Each row comes from the steps of one walk. Every step used is in the known rows, and no mark comes twice. Write the walk behind each row, first mark first.
Known rows
ramif -> guzen -> zisuzuf -> zega -> vupil -> zupeba: [ 11.2 -20.1  -1.1 -14.5 -15.8  -6.8 -13.3  -9.7  32.7  -7.6  -8.7  24.6
  13.4 -35.8  -7.6  24.2  -2.3 -14.9   0.2   3.1 -16.7  -1.9  29.8 -30.2
  13.6 -21.4  -9.3  -0.6  24.5  -6.6 -25.9  12.6 -17.9   5.1 -18.2 -10.2
   5.5  -5.4 -11.9  16.7  -4.0]
tinul -> zega -> zisuzuf -> zupeba -> bage -> lekim: [-31.6  39.3 -17.2  19.0  28.2  28.7  23.3 -14.2 -26.4  48.9 -10.1 -32.7
   3.8  11.5  14.8  -8.6 -14.8 -21.8  22.7  40.0  -9.5  -7.9 -17.6  -1.0
  -9.9  -3.8  24.5  10.7  -5.8  -5.1 -17.7   9.1  -7.4 -15.8  12.6   0.9
  17.9 -11.6 -17.2 -13.8   6.3]
tagud -> tinul -> zega -> zisuzuf: [  5.0   4.4 -30.7  28.3  45.9  -9.2   4.3   0.2 -22.0  24.4 -14.9 -18.8
   0.5  -2.2   0.0   2.8  19.8 -24.0  20.2  46.0  -7.0 -14.3 -10.1  29.0
  -6.5 -16.6  22.6   4.0  15.6  -0.8   6.1   6.9 -13.3  -7.5  30.8 -33.1
 -11.6   1.9 -23.6  14.7  16.3]
ramif -> guzen -> zisuzuf -> vupil -> zupeba: [  3.0 -20.3  21.3 -23.0 -28.1  -7.3 -26.1   0.3  17.0 -33.7 -11.5  26.0
  -0.1 -20.6 -15.2   1.6  -1.2  12.0  -0.4 -22.2   5.9  -2.0 -15.1  -2.0
  17.6 -10.1 -21.3   2.5   6.8  20.6  -4.3   4.6 -13.7  30.1 -10.4 -19.5
   4.8   2.6  -5.9  -1.6  -2.1]
zisuzuf -> guzen -> ramif -> zega: [ -2.7 -16.2   2.3 -15.8   0.8 -12.3 -16.3  14.1  -7.3  -3.3 -34.5 -22.5
 -37.0   8.2   8.5  38.4  13.6  18.7  30.8 -18.3  17.9 -34.3 -14.5 -13.8
  13.2   8.9   4.0   4.4  -5.3  19.6   4.3  -3.9 -34.2   0.5 -33.9  26.1
 -29.6  -5.0   4.4   9.6   9.2]
zega -> guzen -> vupil -> zupeba: [ 26.3 -14.6  -7.5  -7.4  -7.7  -5.3   5.8  14.3  18.5  -3.1 -20.9  10.4
  14.4  15.0 -23.1   2.4   2.7  -7.8 -31.6   4.8   8.1  -4.0   9.7  -7.3
 -21.3  11.6  -7.4   2.9  -3.0   4.0   5.9  11.8 -10.7 -19.1  15.8   3.7
  -3.6   7.5 -17.7 -14.0  -7.3]
zupeba -> zisuzuf -> vupil -> guzen -> ramif: [-17.9 -56.7  19.9 -20.7 -26.6   5.2  11.5  -6.4   1.0 -27.7 -24.1  -9.4
   3.7  22.2  -6.6  -5.6   5.9  -6.2  -6.7  -9.4  33.2 -10.4 -30.1   7.0
   7.1   8.7  -2.5  13.2   0.1  34.2  -3.5  -4.5  -8.2  32.8   0.2  12.3
  11.8  -8.3 -20.7   3.4  23.9]
lekim -> zisuzuf -> vupil -> zupeba -> bage -> tagud -> tinul -> zega -> guzen -> ramif: [ 18.0   5.2   4.0   9.7  -8.6 -19.8  15.3  14.9  -5.2 -11.2  50.1   3.2
 -16.0  -2.6   7.5 -20.2  -6.3 -13.5 -30.7  -2.7   4.6  30.5   1.2  -5.6
 -30.6  -5.9  -6.1   3.2  15.7 -19.0  -1.8  -9.8  22.0  -7.1  38.0  18.8
 -43.3  16.9   4.7 -24.6   3.2]
lekim -> zupeba -> bage -> zisuzuf -> vupil -> guzen -> ramif: [ -2.0 -16.5  43.2  -1.3 -27.0  11.4   1.6 -16.2  -5.7  -7.7   2.8   9.2
   7.7  21.4  18.2 -20.5  -8.9   0.0 -21.3 -36.6  19.3  10.3 -31.0   5.3
  -8.3   8.5  -3.3  10.4 -45.8  25.4  30.8 -18.8  -2.0  18.5   9.0  23.4
  26.8 -10.9  -6.6   0.9  14.0]
vupil -> zupeba -> bage -> ramif: [  2.9  12.2 -13.4   7.1 -21.2  -1.2  -9.7 -12.7  -1.3  -9.5  18.6  12.2
  10.0  27.1   2.2 -16.8 -13.0  -9.5   1.8   0.3  -8.8  18.5  20.8 -19.9
   4.3 -18.3   0.6 -24.2 -10.7  -9.0   4.5  13.2  22.1   6.2  32.5  -2.0
  24.0  16.3  11.3   3.5  15.2]
guzen -> ramif -> zega -> zisuzuf: [ -8.9  -7.2 -12.0  13.1  29.8  -6.9   5.4  10.2 -18.1   6.0 -35.8 -20.7
  -3.4  24.5 -12.5  30.6  -0.2  -5.3  21.6  29.4  16.9 -28.8  -5.7   6.6
  -0.2  20.6   7.9   2.4 -15.4  27.2   2.5   7.0 -14.4 -30.2 -26.1   3.5
  -7.3   5.3 -15.5  20.6  10.6]
vupil -> zupeba -> bage -> ramif -> zega: [  9.3  19.6 -10.8   4.4  -4.9   3.9 -17.3  -2.8   0.2 -11.9  15.6  -4.9
  -7.2  29.6  -1.9  -7.4  -7.1  -0.8  25.3  12.7 -26.8   6.2  25.0 -19.8
  14.1   2.9  12.2 -28.7 -29.9  -9.5  -3.6  13.2  15.0  -1.4  -0.5   3.2
  10.2  22.6  23.7  12.7   6.5]
lekim -> tinul -> zupeba -> bage -> ramif -> guzen -> zisuzuf: [-28.7  31.4 -10.2  -8.1 -43.3 -20.8  -6.3  -6.1 -23.7  14.0  24.6  20.1
   3.6 -32.4 -12.8 -13.9 -24.2  34.3   2.3 -10.1  -2.1  67.2  -2.2  14.8
  39.6 -20.5 -31.5  -8.4   0.3 -24.1  23.2  13.7  13.1  14.9 -27.5  -3.9
   8.3  -4.8   8.8  10.6 -18.4]
ramif -> zega -> guzen -> vupil -> zisuzuf -> zupeba: [ 21.9  -8.1   3.9 -30.5  -7.0  -3.4   8.6  29.7  21.6  -1.7 -56.2 -24.0
 -13.4 -22.2 -15.8  14.3   6.6   8.5  12.5  36.6   3.8 -23.3  15.9 -11.8
 -23.6  35.6  16.9   7.5   5.4  10.3  -6.6  10.1 -33.1 -53.6 -43.1  21.1
 -27.2 -12.6 -20.1  -6.9 -25.0]
zega -> ramif -> guzen -> vupil -> zupeba: [ 13.7  -4.9   3.9  -3.6   3.1  -4.2 -26.8   0.6  37.3 -29.3  -2.8  15.9
  29.3  -6.8 -37.4   5.0   6.5   7.4  -8.7 -18.4   7.6  -7.1  17.2 -15.0
  12.3   4.7 -11.9 -21.3   6.2  21.2 -18.3  18.0   3.2  18.9  -0.4 -16.8
   7.5 -13.3  -1.4   1.3  -2.1]
vupil -> guzen -> zisuzuf -> zupeba: [ -5.2 -13.4  -8.3 -38.1 -26.3 -10.8 -12.2  -4.5  17.3  -7.3 -58.9 -14.2
  -3.5 -23.2  -0.9  -3.4 -18.8  22.3  29.1  24.1  25.3  -5.1  -1.3 -19.4
 -12.3 -11.9  16.5   1.5   2.3  16.3  -6.7   1.6 -40.1  -3.6  -8.2   0.1
  17.8 -22.9 -17.5   7.3   1.5]
tinul -> zega -> zisuzuf -> zupeba -> bage -> ramif -> guzen -> vupil: [-36.5  41.4 -10.4  15.8  12.0  38.4  11.3  -4.1  11.9   1.0 -11.7 -15.2
  16.0 -32.3  -7.4 -35.4  -2.0  11.5   6.2  -2.3 -11.7   3.2 -10.2  20.1
  12.1 -27.3  11.5   3.8  18.9  -3.0  -6.2  -5.0  16.1  -9.9 -24.3  11.6
  13.0 -14.8 -13.8 -18.2  -1.5]
bage -> lekim -> zupeba -> zisuzuf -> vupil -> guzen -> ramif -> zega: [-19.8 -35.2  40.6 -14.8 -12.1  24.4   4.4 -14.5 -15.2 -16.5  -0.7 -11.7
  -8.5  34.2   1.5   7.1  19.8  -4.9  -1.2  -9.7  28.5 -21.0 -32.8  -6.4
  17.8  48.8   7.2  19.7 -40.3  21.5   8.7  -2.0 -16.2  27.6 -41.0  14.0
  12.2 -13.4   1.3  -8.6 -14.3]
tagud -> zega -> zisuzuf -> zupeba -> bage -> ramif: [-22.2  28.5 -28.6  17.2  13.2  21.0  20.3   0.7  -4.8  26.2 -18.2 -15.2
  -1.5  26.6  14.6 -10.7 -18.5 -10.1   1.7  11.6 -18.4 -23.0  24.5   1.0
 -23.0 -24.0  17.5 -16.3  16.7 -14.3  11.6  17.9  27.5 -37.2   7.1  -4.3
  33.3  10.4  -1.0   7.3   9.8]
guzen -> ramif -> zega -> vupil: [  2.6 -10.0 -11.8  -9.7   3.9 -31.7  11.7  10.9 -17.2   9.8 -18.9 -19.5
 -13.4  22.3   1.6  35.1  -5.8 -17.8  19.7   9.5  -1.7 -25.2  11.6 -18.0
  -4.0  27.4   7.2  -9.0  -2.4   4.9 -24.2  12.3  -3.8 -27.0 -31.6  17.8
  -1.0  -0.6  -1.3  33.3   5.4]
ramif -> guzen -> zisuzuf -> vupil -> zupeba -> bage: [  6.9   1.3  21.0 -19.3 -33.3  -2.1 -12.4  -8.9  12.5 -24.3   8.3  26.8
   3.0  -7.8 -12.3  -9.6  -7.1   4.7  -6.7 -26.2  -5.8   5.2 -21.3   0.1
  23.6  -4.4 -21.9  13.5  -7.9  22.0 -22.4  -3.2  -1.0  29.1  -7.6 -12.2
   3.2  14.8   6.7  -0.3  11.0]
bage -> tagud -> tinul -> zupeba -> zisuzuf -> guzen: [ -7.3 -21.8 -33.2 -14.8  21.7  20.2 -34.1   4.1 -17.0  12.1  11.0   3.3
 -11.0  -2.3  22.6 -15.2   7.4   5.7  -5.0   3.0  -0.3  15.2  16.7  18.1
  -0.4  -8.8  -8.2  27.4  53.0 -26.3  28.7 -14.3  29.9  10.8  20.8 -18.8
 -21.8 -16.7  -9.8 -11.7 -17.9]
vupil -> guzen -> ramif -> zega -> zisuzuf -> zupeba -> bage -> tagud -> tinul: [-12.7  -1.7 -42.2 -11.7  23.5   0.1 -11.9  11.7  23.1 -18.3 -22.6 -36.7
  -8.6  22.0  23.4  -3.6  -7.8  14.5  11.5  22.0  -6.9 -29.2   7.0  -1.4
 -24.8  20.0  33.0   5.6   0.1  19.5 -20.3 -22.5   9.4 -37.7 -16.8  -8.5
  -9.2  -0.1  -1.8  -9.9   3.5]
zupeba -> bage -> ramif -> zega: [ -0.1  26.5 -11.7   4.6  -7.0  -0.8  -0.4   0.6 -20.0  -1.6   0.4  -9.6
 -21.2  22.2   9.5   2.1  -4.5  -5.8  25.0  15.0 -23.0  -2.9  -0.3  -7.9
  16.9   3.2  11.8 -17.9 -20.2  -8.0   0.7   5.0  25.9 -14.4 -12.6  18.0
   6.1  12.7  21.7  21.9   9.3]
tagud -> tinul -> zupeba -> zisuzuf -> guzen: [ -9.1 -18.7 -20.1 -10.6  16.8  14.9 -37.0  -5.2 -13.1  25.1  -3.2 -10.1
 -10.7   4.1   4.1 -10.7  15.2  -8.9  10.5   1.1   0.8  -2.8  14.6  18.2
   9.2  -8.2  -0.6  27.7  33.9  -9.4  24.2 -10.0  -6.5  19.5  13.7 -23.0
 -20.3  -6.0 -24.0   1.9   1.0]
guzen -> zisuzuf -> vupil -> zupeba: [  4.5 -21.7  21.5  -9.5 -25.0 -17.3  -1.0  -1.3   0.4 -24.6 -11.5  21.7
   5.6  -8.4  -6.7   9.0 -13.6   0.1   0.9  -7.1  21.1  -8.9  -3.8 -10.7
 -13.1  -9.1 -14.9  -7.6   3.7  15.7   3.7  -0.9 -17.0  19.8  18.4 -12.4
   7.9   9.0  -5.3   4.9   1.7]
zega -> zisuzuf -> guzen -> vupil -> zupeba -> bage: [ 20.6  -8.3   0.2  20.8  26.7  27.2  -7.1   0.1  25.1   8.1  -1.4  17.0
  28.9   8.2 -22.5  -7.6   6.5   0.9 -18.6 -20.6   5.8  -5.5  -2.9   1.5
  -3.1  -1.9 -21.7   7.9 -17.0  16.2   1.4 -13.3  -4.5   0.9  24.1  -4.1
   6.0   8.7  -0.5 -26.5  26.9]
bage -> ramif -> zega -> zisuzuf -> guzen: [ -1.5  -6.1 -14.4  27.0  33.9  22.7 -33.4   4.3   1.0   4.0 -20.5 -10.2
 -24.0  -7.4  -3.1  14.2  11.4  12.0  21.2  11.7 -10.5 -12.5  -0.7  -8.1
  10.0 -13.8  -9.1 -25.2   0.6  -6.9  37.5  -5.3   9.3 -10.3  -9.8   8.6
   4.7 -14.2  -6.6 -10.4  14.5]
bage -> zupeba -> zisuzuf -> vupil -> guzen -> ramif -> zega: [ -1.4 -39.7  22.7 -33.1 -12.2  16.9   0.0  -9.9  -2.7 -28.5  -0.7 -14.8
  -9.7  32.9   3.7   1.9  17.8   4.6   3.7 -11.0  15.2 -18.2 -29.4   5.2
   9.8  40.2   9.4  10.0  -6.4   8.5   0.5   3.9  -5.6   5.6 -37.6  22.4
  13.9  -0.8 -16.9   9.7 -10.4]
guzen -> zisuzuf -> zupeba -> bage: [-16.3  28.0  -8.5 -19.9 -24.9 -11.4  14.7  -9.1 -11.7  15.4 -32.1  -4.6
  -0.9 -11.7  10.5  -6.1 -30.6  -0.8  19.4  15.8  20.7 -10.2   2.3 -14.5
 -13.6  -7.4   9.8  26.5   6.1   7.2 -18.5  -6.5 -11.0 -13.7  -2.7  10.5
   6.7   4.5  -3.1  14.1   7.3]
zupeba -> bage -> tinul -> zega: [ -8.2  24.1 -10.3  22.5   5.4 -16.6  28.6  -9.9 -49.2  34.8  12.6 -12.6
 -17.8   7.4  24.1  -5.7  -0.9 -12.0  24.3  26.8  -0.7  30.1 -21.4  30.0
  12.8  -4.0  13.7   3.3  -2.9 -16.7  -8.5  10.4   2.0  21.1  19.7  13.6
  10.5   3.0  11.3  30.0  18.7]
lekim -> guzen -> vupil -> zisuzuf -> zega: [ 32.9 -41.4  56.5 -19.4 -22.5 -11.9  -7.8  11.7  26.6 -21.2 -41.4  19.1
  18.0 -48.4  -8.5  40.6  26.6 -20.6  -6.6   9.6  39.3  -4.5 -12.1   6.0
   4.5 -16.9  15.7  -4.7  -2.5   3.0  10.0   7.0 -34.0 -22.2  -7.8  16.1
 -33.0  -6.2  -3.2  16.3 -14.8]
vupil -> zupeba -> bage -> lekim -> guzen -> zisuzuf: [ 12.9  11.5  24.7 -11.7 -19.9 -25.2 -17.1 -24.5 -14.0  11.2  13.8  25.5
   4.2   5.8 -21.0  10.9  -5.7  -9.6 -16.5   8.1  24.6  23.9 -19.1 -16.9
  16.5  -1.4 -11.9   8.6 -51.6  -7.4   1.6   2.3 -14.6   2.5  18.5 -15.9
   8.9  15.6  13.4  -3.9 -10.2]
zisuzuf -> vupil -> zupeba -> bage: [ 14.1  -7.3  17.6  -4.1 -20.4   6.9  -6.7  -0.8   7.4 -10.9   9.1   8.4
  10.5  31.8  11.3  -9.2 -13.6 -25.7  -2.1 -16.8  -6.2  -6.2  -7.7  -4.6
  -8.1   1.1   1.6 -10.7 -13.5  10.9 -19.3   7.3  11.6  20.0  32.3   0.6
   9.4  22.5   8.2   1.2  25.7]
zupeba -> zisuzuf -> vupil -> guzen -> ramif -> zega: [-11.0 -49.4  22.2 -23.1 -10.9  10.7   4.2   4.0   2.8 -29.8 -26.8 -26.8
 -13.6  24.8 -10.7   3.7  12.1   2.8  16.3   3.3  15.3 -22.8 -25.7   7.2
  17.0  30.5   9.2   9.0 -18.9  34.2 -11.0  -4.0 -15.4  25.4 -32.8  17.1
  -1.9  -2.6  -8.6  12.3  15.3]
lekim -> zupeba -> bage -> tagud: [ 25.0  19.6  -7.2  -3.7  -3.8  16.5   3.1  -6.6 -27.2  13.4  18.3  25.9
  13.7  16.1  36.7 -15.9 -11.9 -14.3 -13.2   8.3  17.9  27.3  -6.4   2.8
  -6.1  10.1   7.3  22.3  -4.6 -23.7   2.0  12.1  48.2 -11.0  17.2  19.5
   5.2  -5.1  30.3   5.7  -6.0]
guzen -> vupil -> zisuzuf -> zupeba: [  3.4 -20.6  13.0 -30.0 -20.7 -11.0   7.9  20.3  14.6 -12.7 -51.9  -0.6
  16.0 -28.2  -4.2   5.0   0.0   5.1  17.9  10.6  30.9 -16.4  11.0  -7.6
 -19.7   6.1  12.7   3.4  19.6  18.1  -4.7  11.1 -29.2 -28.2 -10.8   3.0
  -1.4 -15.3 -12.3   1.6 -14.3]
guzen -> vupil -> zisuzuf -> zupeba -> bage -> tagud -> tinul -> zega: [  7.8  12.2 -13.1 -19.5  -1.4 -15.9  34.6  18.9  -3.5 -12.9  -0.8  -7.4
   3.6 -38.3  24.3 -14.8  10.5  11.4  11.0  17.6  -1.0  -0.6   5.3  12.6
 -22.5  -2.1  28.4  16.7  39.7  -6.9 -22.6 -10.2  -1.1 -25.3   8.8  -7.1
 -32.6  -9.1  13.6  -6.1 -25.5]

Write each row's walk
[  4.0  10.5  38.3  29.8  -2.8   3.6  10.7  -5.4  23.1  -4.0  31.5  28.6
  34.2  -7.3 -21.8  22.5 -11.4 -35.0 -15.1  -5.8  12.9  -0.7  27.9 -54.2
  -9.8  -1.2 -12.8 -29.4 -20.5  -0.5 -11.5   1.5   5.6  -6.3  26.8  16.1
   6.3   3.8  18.3  -5.4   0.5] : guzen -> vupil -> zupeba -> bage -> lekim -> zisuzuf -> zega -> ramif
[ 16.9  13.1 -30.6  28.3  47.0   4.2  26.2   8.8  -2.4  -4.6  30.7  10.5
  31.2   1.9  -2.1 -19.9  10.9  -2.9 -19.5  18.1 -14.3   7.4   4.6  28.5
 -18.1  -4.2   7.2   8.3  10.0  -8.0  -9.0 -12.3  22.3 -12.5  41.6 -31.9
 -12.4  14.8  10.6 -14.3  -6.3] : guzen -> vupil -> zupeba -> bage -> tagud -> tinul -> zega -> zisuzuf
[  8.9   3.1   4.3  13.3 -21.0 -29.8  47.4  -0.8 -18.8  14.9  19.2  18.2
 -30.8  24.9   3.3  11.6  -8.9  -1.5 -43.0  -7.2 -11.2   1.6   1.6  13.3
 -23.6   8.6 -26.3   0.3   4.9  -8.6  10.4   2.2   1.5   4.9  15.2  -5.9
  14.2  30.3   8.4   7.8   0.3] : tagud -> zega -> guzen -> zisuzuf -> vupil -> zupeba -> bage -> tinul
[-13.7  14.0  20.9   9.3 -17.7 -13.6   9.3 -16.7 -16.4  -8.6  31.7  12.9
 -15.5 -27.4   0.9 -14.2   0.1  16.5   8.2 -11.9  -5.2  34.2 -26.8  27.8
  29.8 -10.9 -16.2   6.0   1.9   0.2 -15.5  -4.4 -11.0  58.1  -5.3  -7.0
   8.6   6.4  10.5   8.0   4.7] : ramif -> guzen -> zisuzuf -> vupil -> zupeba -> bage -> tinul -> zega
[-14.7  14.4  12.0 -11.1 -13.8  -7.2  18.1   4.8  -2.7   3.2  -8.8  -9.3
  -5.4 -48.0   3.4 -17.9  13.4  21.7  25.2   5.5   4.2  27.0 -12.0  30.4
  23.2   4.3  11.2  16.7  17.4   2.5 -23.3   7.1 -22.9  10.2 -34.4   8.7
  -0.7 -17.5   3.2   4.9 -11.4] : ramif -> guzen -> vupil -> zisuzuf -> zupeba -> bage -> tinul -> zega
[-22.6  35.7 -20.1  -7.0   6.2 -28.8 -13.3 -16.0   7.8  -3.6 -17.3 -26.6
 -15.2 -59.1  -7.2   2.6   3.5  15.5  34.8  20.2   4.3 -24.1  14.4 -10.7
   1.1 -25.5  21.0   3.4  50.8   5.4 -23.3  -2.2 -27.8  20.0 -11.8 -26.2
 -22.1 -27.4 -20.9  15.4  -8.7] : tagud -> tinul -> zega -> ramif -> guzen -> zisuzuf -> zupeba
[  7.8  -4.0  -6.4 -19.8 -22.7 -19.3 -18.2   4.3  13.4 -46.4  29.2  39.0
  -6.2 -12.5  14.0 -11.9   1.2  11.3 -28.0 -31.1 -17.0   0.9 -12.1   5.4
   6.9  -6.8 -21.7  17.8  24.1   6.0 -13.3 -22.5  33.7  19.2  10.6 -35.8
 -11.7  17.7  19.4 -14.6  -9.6] : ramif -> guzen -> zisuzuf -> vupil -> zupeba -> bage -> tagud -> tinul
[-14.4   6.3  -0.4 -23.3 -17.8 -27.0  26.7  -1.0 -14.3  18.0  -4.9 -26.5
 -15.4  16.4   8.4  31.3 -12.1 -15.7  24.1  15.9 -10.9 -23.5  18.7 -46.4
  -8.1  46.1  10.1  -1.9  -9.2  10.9 -43.9   8.7 -18.2 -44.3 -43.2  13.3
   6.0 -10.7   1.0   4.9 -11.0] : guzen -> ramif -> zega -> vupil -> zisuzuf -> zupeba -> bage -> lekim
[-18.9  25.4   3.5   7.8  29.3 -14.9 -28.2  -8.6 -27.4  26.4  10.1 -25.6
 -10.8  39.3  -8.4  31.1   2.6 -23.8  -4.5  12.8   0.3 -15.6 -15.2  22.9
   5.9  25.6  16.4   2.6 -41.6   8.3  11.1 -16.1  -9.5 -43.3 -24.4 -24.8
 -26.9  17.1 -11.7   5.2 -21.0] : tagud -> tinul -> zupeba -> bage -> lekim -> guzen -> ramif -> zega -> zisuzuf
[ 17.2 -18.4 -24.8  23.2  55.2  10.8  -8.1  17.1  16.1 -11.0  11.0   8.9
  11.5 -27.3   0.9  -4.9  28.5  22.0 -13.5  -5.6  -1.5  -3.3   3.0  16.5
 -17.6 -21.8  -5.2   0.3  32.8 -12.5  19.0 -19.2  -1.5   5.8  37.4 -28.9
 -23.5  -9.7  -0.4 -36.3 -11.4] : bage -> tagud -> tinul -> zega -> zisuzuf -> guzen -> vupil -> zupeba
[-22.3  17.2   9.7  32.8   1.6   3.3   2.8  -6.7  -6.5  44.8  22.6  -2.8
  26.1 -15.1  12.4  10.7 -39.0 -11.5   2.0  13.9 -13.7  37.3  33.8  -3.9
 -12.2 -18.1  -6.6 -31.5  -7.4 -25.9  28.5   9.3  12.6  14.9  29.7  14.6
   6.9 -14.2 -12.4  27.8  -0.4] : lekim -> tinul -> zupeba -> bage -> zisuzuf -> zega -> ramif
[ -8.4  15.7  10.3   8.7  -3.8  31.0  27.6   6.0  -1.8  32.0 -12.4   4.0
  10.4  -0.4   8.2   2.2 -21.7 -18.7 -37.7   3.2 -28.9   7.1  10.1  15.0
 -25.4  -6.1  -3.5  17.1  -1.4  -5.3  33.9 -22.4   0.7 -42.1   1.9  31.6
 -11.8  -4.5 -36.7   3.3 -24.0] : tinul -> zupeba -> bage -> zisuzuf -> zega -> guzen -> vupil
[ 10.4   7.0   7.3   3.9  -3.0  13.9 -16.3   7.8  22.7 -24.2  11.4   4.7
  -9.7   3.2  -8.3  -1.0  11.9  25.3   6.2 -38.0 -15.8  -9.5  10.5 -20.1
  15.1  -1.0  -8.6 -20.7 -22.3  -2.5   9.2 -16.0   1.1   7.7 -12.9  17.3
  -4.3  12.5  30.8 -15.8   0.7] : zisuzuf -> guzen -> vupil -> zupeba -> bage -> ramif -> zega
[ 28.0 -31.4 -15.9   8.3  46.1  23.8   6.3  31.2  19.8  -1.4  -5.9  25.5
  11.0   7.5  -5.1  11.9  15.3  29.8 -31.9 -23.4  -2.9 -12.1  13.2  10.5
 -19.8  -9.4 -21.6  -8.9  20.8 -10.0  26.6   9.6  12.7 -17.9  17.4 -19.8
   5.4  -3.3  18.6 -25.1 -16.1] : bage -> tagud -> zega -> zisuzuf -> guzen -> vupil -> zupeba
[-32.5  27.1   2.0 -10.2 -41.2 -15.2 -16.2 -12.8 -12.1 -28.4  22.8  17.6
 -17.8 -18.9   8.4  -9.7  -9.2   6.3 -12.0 -39.0 -25.1   1.3 -11.7  19.1
  15.3 -25.8 -17.8  -5.3  34.3   7.9  15.8 -31.1  22.5   6.8 -17.7 -25.1
  -7.7   3.9  -6.9   4.1 -16.6] : tagud -> tinul -> zupeba -> bage -> ramif -> guzen -> zisuzuf -> vupil
[-11.4  16.7  22.4  19.3 -11.6  -6.1  -0.2 -10.3   3.8   8.0  60.5  -3.5
   9.0  -5.8  -8.1   0.4   0.5   1.1  -0.9 -21.3 -19.6  30.3 -24.1 -12.3
  28.9   3.3 -16.7 -37.9 -19.2 -13.9 -28.0  32.4   6.8  72.2  17.6  -9.5
   7.9 -10.5  19.2 -19.0   7.3] : zisuzuf -> vupil -> zupeba -> bage -> lekim -> tinul -> zega -> ramif -> guzen
[ 16.6 -32.0  15.2 -12.8  15.9  -8.7 -29.3  -8.6   7.0   9.8   5.8 -12.6
  10.4  17.2 -36.7   3.1   5.2 -25.9   0.9  22.4  22.9  11.4  31.9 -10.0
  15.3  26.9   5.9   7.2 -30.1 -19.7 -17.2  18.1   0.4   5.5 -17.4   6.5
  -1.9  14.6  -5.1  20.5   2.1] : lekim -> guzen -> ramif -> zega -> vupil -> zupeba -> zisuzuf
[ 12.6  27.7   1.3  36.6  30.4  44.7 -26.8 -19.1  -6.2  21.1  13.3   1.5
  -8.2   1.2   6.9  -7.8   9.5   0.2   8.3   1.2  -2.2   3.9   0.9  -5.7
  12.3   0.5  -2.5  -2.3 -24.8 -16.4  32.9  -9.1  22.3  -6.3 -14.2  22.8
   5.4  -7.5  14.0 -11.5  15.9] : lekim -> zupeba -> bage -> ramif -> zega -> zisuzuf -> guzen
[ 10.8   0.9  -6.8  29.1  22.8  23.6  16.3   5.1  18.0   2.8  12.9  18.7
   9.3  19.2 -17.7  -1.7  14.4  16.9 -29.9 -39.2 -18.4 -14.6  16.1   2.0
  -3.6 -23.0 -22.2 -21.5  -1.2  -4.2  28.0  -0.9   9.6  -9.6  15.9 -12.7
  19.6  15.6  18.4 -19.3   8.9] : tagud -> zega -> zisuzuf -> guzen -> vupil -> zupeba -> bage -> ramif
[ 13.1 -15.0  -5.5   5.8  12.2 -11.6  13.9   2.0  -2.0  38.3  22.4   6.0
 -13.0  36.3   1.9   5.9  -3.4   5.6 -22.0 -46.1 -33.3  -2.9  33.4 -20.8
  -9.6  -7.2 -25.7  -3.2 -12.7 -10.2  14.5   3.9  -5.3  -1.4  18.8  -2.4
  25.2   8.9   6.8   8.2  15.0] : tagud -> zega -> vupil -> zupeba -> bage -> zisuzuf -> guzen -> ramif
[ 27.0  -3.1 -33.5  -0.8  16.5 -15.6  19.2  22.2   5.3 -12.8  11.0   3.1
  -0.5  -7.3   3.1  -6.8  19.3   5.9 -32.6  16.0 -11.1   4.7   9.4  10.4
 -30.1  -2.1   9.0   6.2  31.6 -22.6   6.0  -1.7   4.4 -15.2  32.1 -14.4
 -34.2   0.7  -4.1 -22.7 -31.8] : bage -> tagud -> tinul -> zega -> guzen -> vupil -> zupeba
[-41.6  30.8 -10.2  23.2   2.3  17.6  15.9  10.9  12.3  15.1   1.1 -11.5
  25.2 -47.3  -8.7 -35.9  -4.5  24.9   3.0  -7.1  -0.4  31.2 -11.7  25.4
  17.4 -25.1  -0.7  -5.0   6.8 -26.7   5.8  11.2  14.9  11.5 -19.9  11.9
  14.3  -8.2  -1.6 -23.0  -2.0] : lekim -> tinul -> zega -> zisuzuf -> zupeba -> bage -> ramif -> guzen -> vupil
[ 20.7 -10.5 -33.1  -7.7  14.9 -26.1 -17.3  10.5  13.3  -9.9  37.3  -3.4
 -22.8  21.7  24.9  16.9   6.6   4.3  -7.4 -29.8 -28.1 -17.0  31.6 -31.3
 -10.9  18.4  -5.9  -2.6  13.4 -13.7 -26.5 -21.5  21.0  -7.8   1.0  -3.2
 -24.3  11.7  28.2  -9.8   3.8] : zisuzuf -> guzen -> ramif -> zega -> vupil -> zupeba -> bage -> tagud -> tinul
[  6.6   3.2  23.8  42.9  20.1  30.8  12.7 -29.0 -17.6  21.5  22.7  -6.7
   8.7   1.1  19.1 -26.8   4.4 -14.3  -0.1  17.7  10.2  37.2 -39.9  43.8
  -2.3   5.0  12.5  -8.2 -25.1  -3.9   7.4  -1.8   3.8  35.8  19.1  12.0
  31.9 -18.3  -1.6   1.1  28.0] : lekim -> zupeba -> bage -> tinul -> zega -> zisuzuf -> vupil -> guzen
